Below are the code and all the weights of a small trained network. Each question names an input and a class and asks about switching units off, where a switched-off unit gives its printed mean instead of its output.

import numpy as np


def w(rows, s, z=0):
    codes = np.array(rows[::2]) - 128.0
    scale = np.full(codes.shape[1], s)
    scale[-1] = z or s
    return codes * scale


def norm(h):
    return h / np.sqrt((h * h).mean(-1, keepdims=True) + 1e-5)


def f(y):
    return y / 2 * (1 + np.tanh(0.7978845608 * (y + 0.044715 * y**3)))


def log_softmax(a):
    a = a - a.max(-1, keepdims=True)
    return a - np.log(np.exp(a).sum(-1, keepdims=True))


def net(x, mask):
    res = np.array(x, float).reshape(1, 8) / 4 @ E
    u = 0
    for l in range(3):
        y = f(norm(res) @ A[l][:, :-1].T + A[l][:, -1])
        res = res + np.where(mask[u : u + 12], y, B[l][:, -1]) @ B[l][:, :-1]
        u += 12
    return log_softmax(norm(res)[-1] @ U[:, :-1].T + U[:, -1])


A, B = {}, {}
E = w([
[138,250,181,17,207,174,110,65,157,206],'x0',
[170,66,105,40,147,162,70,136,170,59],'x1',
[58,175,164,113,126,171,222,133,84,77],'x2',
[71,203,107,162,98,184,130,195,136,107],'x3',
[150,87,138,170,199,107,92,120,27,186],'x4',
[183,172,120,109,69,51,131,177,201,90],'x5',
[144,186,9,114,163,71,137,179,13,189],'x6',
[113,144,139,129,15,170,106,67,140,141],'x7',
],0.0022)
A[0] = w([
[166,182,63,142,77,186,97,195,99,141,60],'0.n0',
[154,73,105,209,121,61,119,133,92,200,137],'0.n1',
[132,94,144,134,122,90,120,134,186,229,75],'0.n2',
[116,188,219,126,206,158,135,134,33,246,112],'0.n3',
[131,220,168,118,166,211,131,108,106,218,1],'0.n4',
[165,4,79,147,38,41,130,146,97,50,102],'0.n5',
[154,134,125,63,110,87,67,227,153,45,110],'0.n6',
[139,166,188,67,146,133,136,143,214,113,83],'0.n7',
[90,206,118,172,69,148,186,152,103,78,71],'0.n8',
[213,205,142,93,125,42,50,85,119,206,56],'0.n9',
[56,165,178,121,118,181,93,135,133,55,167],'0.n10',
[224,152,95,95,133,54,146,41,158,149,103],'0.n11',
],0.0029,0.0017)
B[0] = w([
[129,148,57,132,175,88,146,162,105,131,127],'0.n0',
[107,108,140,105,115,157,94,198,5,130,209],'0.n1',
[84,119,197,57,125,115,90,130,123,138,125],'0.n2',
[206,103,28,212,78,37,157,199,190,14,224],'0.n3',
[83,126,120,20,125,171,166,135,200,82,153],'0.n4',
[36,202,106,54,104,223,156,220,176,106,252],'0.n5',
[108,130,87,156,110,102,194,137,144,103,167],'0.n6',
[137,109,87,208,148,136,146,79,109,187,155],'0.n7',
[108,74,147,66,206,161,101,44,106,127,153],'0.n8',
[76,80,180,226,120,128,117,106,166,69,166],'0.n9',
[156,100,176,134,43,114,197,57,75,83,184],'0.n10',
[92,95,166,201,67,159,62,183,123,120,155],'0.n11',
],0.0025,0.0018)
A[1] = w([
[107,117,159,158,71,199,145,62,114,101,81],'1.n0',
[127,89,67,192,111,81,115,126,27,105,71],'1.n1',
[142,119,80,103,70,116,83,134,194,111,86],'1.n2',
[111,108,187,132,67,167,134,48,147,145,8],'1.n3',
[115,186,103,81,138,129,153,186,102,139,2],'1.n4',
[126,150,171,101,156,123,75,152,185,96,203],'1.n5',
[133,175,253,110,109,111,123,55,182,123,39],'1.n6',
[165,108,38,115,123,117,116,100,152,68,91],'1.n7',
[100,216,65,82,171,151,182,109,95,140,6],'1.n8',
[157,42,188,147,89,108,100,140,163,105,120],'1.n9',
[179,41,147,65,159,200,64,86,132,153,34],'1.n10',
[157,161,64,140,230,45,63,190,128,184,12],'1.n11',
],0.0041,0.00092)
B[1] = w([
[95,177,176,115,154,247,124,122,177,25,212],'1.n0',
[94,144,148,150,189,193,119,125,43,212,242],'1.n1',
[184,118,159,113,162,77,185,130,72,76,175],'1.n2',
[35,71,125,97,131,179,178,126,126,101,200],'1.n3',
[96,135,84,102,57,150,76,88,95,130,151],'1.n4',
[159,137,122,134,186,54,125,93,115,142,180],'1.n5',
[95,120,135,142,127,174,132,84,43,179,227],'1.n6',
[144,145,173,140,99,102,166,127,124,160,155],'1.n7',
[92,151,5,70,91,72,168,244,137,211,180],'1.n8',
[152,253,29,18,75,122,205,143,163,142,212],'1.n9',
[62,73,104,80,171,119,74,252,4,201,208],'1.n10',
[131,123,187,159,78,160,184,66,125,62,254],'1.n11',
],0.0032,0.0021)
A[2] = w([
[128,123,113,200,98,115,135,177,47,113,167],'2.n0',
[98,69,123,106,202,146,130,150,118,128,170],'2.n1',
[132,156,137,181,197,114,87,92,87,162,245],'2.n2',
[123,116,144,111,221,120,161,110,122,102,149],'2.n3',
[104,88,123,110,143,142,3,116,118,186,170],'2.n4',
[105,164,94,125,196,150,166,112,111,126,96],'2.n5',
[100,175,126,146,121,137,145,138,72,187,111],'2.n6',
[92,116,152,130,124,168,146,166,168,30,215],'2.n7',
[108,102,151,82,134,133,67,103,134,139,116],'2.n8',
[114,109,163,173,185,122,157,137,59,185,121],'2.n9',
[130,130,136,151,106,72,204,102,192,108,131],'2.n10',
[117,159,153,85,120,166,95,78,180,145,154],'2.n11',
],0.0054,0.0011)
B[2] = w([
[47,106,106,101,187,222,156,106,101,199,254],'2.n0',
[219,197,172,190,134,84,43,116,107,167,200],'2.n1',
[202,137,221,140,161,55,69,55,187,129,197],'2.n2',
[198,111,101,150,90,90,113,152,152,103,165],'2.n3',
[155,131,91,201,201,32,120,169,25,169,196],'2.n4',
[134,115,91,127,61,94,89,205,166,144,173],'2.n5',
[174,110,91,102,141,81,96,178,114,173,207],'2.n6',
[113,115,246,158,130,108,79,3,209,118,239],'2.n7',
[77,112,88,202,69,128,108,165,73,159,147],'2.n8',
[222,96,171,192,155,97,2,94,75,173,225],'2.n9',
[223,127,109,153,201,71,57,126,103,141,177],'2.n10',
[108,27,119,223,154,211,156,157,55,167,175],'2.n11',
],0.0035,0.0031)
U = w([
[171,107,140,202,200,91,48,140,16,235,254],'0',
[80,184,2,33,74,108,207,230,124,160,76],'1',
[3,94,226,160,73,254,176,43,175,86,2],'2',
[231,139,189,121,115,35,110,97,234,44,173],'3',
],0.0068,0.00056)

Each question gives the input, the list of numbers given to net, and the class t.
The units are the neurons (one row each of A and B). Each row of codes is followed by its name. A weight is (code - 128) times the scale printed after its matrix; where a second scale follows, it is the last column's (A, B and U).
mask holds one flag per neuron, layer by layer. A switched-off neuron (its flag False) gives its mean, the last column of its row in B, instead of its output. The means were averaged over made-up inputs and are rounded, as every weight is.
A unit's drop is (log p(t) with every unit on - log p(t) with that unit switched off) / (log p(t) with every unit on - log p(t) with every unit switched off).
The circuit of an input: a set's keep is (log p(t) with only the set's units on - log p(t) with every unit switched off) / (log p(t) with every unit on - log p(t) with every unit switched off). Starting from the 12 units with the biggest drops (on a tie, the unit counted first), units are removed one at a time, each time the one whose removal leaves the highest keep (on an exact tie, the one counted first), for as long as the keep stays at least 0.8.
units of the circuit, in order: the units of the circuit, biggest drop first
unit that matters most: the unit with the biggest drop
k most important neurons: the k neurons with the biggest drops, biggest first
top k neurons in layer l: the k neurons of layer l with the biggest drops, biggest first
drop of u: that unit's drop, to one decimal
input [-8,-8,-1,2,-8,0,1,-2], class 2: unit that matters most -> 2.n7
input [0,1,-6,6,6,8,0,-2], class 3: top 2 neurons in layer 1 -> [1.n10 1.n11]
input [4,-3,-6,-4,3,6,-8,2], class 0: units of the circuit, in order -> [2.n4 1.n6]
input [6,-5,5,0,5,-8,3,5], class 1: units of the circuit, in order -> [1.n8 0.n4 0.n3]
input [-6,1,-3,-7,3,6,0,-7], class 1: units of the circuit, in order -> [1.n9 0.n5 2.n9]
input [-4,0,5,-8,6,3,1,8], class 2: units of the circuit, in order -> [0.n5 1.n0]
input [-4,6,-1,-2,-3,-2,7,-4], class 1: units of the circuit, in order -> [0.n5 2.n9]
input [4,-5,5,7,8,-2,1,-1], class 1: units of the circuit, in order -> [1.n8 0.n4 0.n3]
input [7,7,-3,6,-6,-5,2,-7], class 1: units of the circuit, in order -> [1.n8 2.n9]
input [7,-4,-3,-6,-3,6,-7,-6], class 0: top 2 neurons in layer 2 -> [2.n11 2.n7]
input [8,3,-3,4,6,8,0,3], class 3: top 2 neurons in layer 0 -> [0.n3 0.n8]
input [6,-4,-5,-3,-1,-7,1,-8], class 3: 2 most important neurons -> [0.n3 1.n11]
input [5,-4,5,7,-2,-3,-5,-8], class 3: 2 most important neurons -> [0.n3 2.n0]
input [5,7,3,8,7,-3,1,6], class 1: unit that matters most -> 1.n8
input [1,-8,-4,3,-1,-3,-7,-5], class 3: top 3 neurons in layer 0 -> [0.n3 0.n5 0.n11]
input [5,6,8,-5,4,-6,-3,4], class 0: top 3 neurons in layer 0 -> [0.n5 0.n9 0.n6]
input [1,1,-4,-5,-4,0,2,-6], class 3: drop of 1.n11 -> 0.2
input [1,5,0,6,0,-2,6,-7], class 1: drop of 1.n8 -> 0.2
input [0,7,-8,6,6,6,0,-8], class 3: drop of 1.n11 -> 0.4
input [-3,4,1,3,2,4,7,-5], class 1: top neuron in layer 0 -> [0.n5]
input [5,-5,5,8,2,4,-5,-8], class 3: drop of 1.n9 -> 0.3
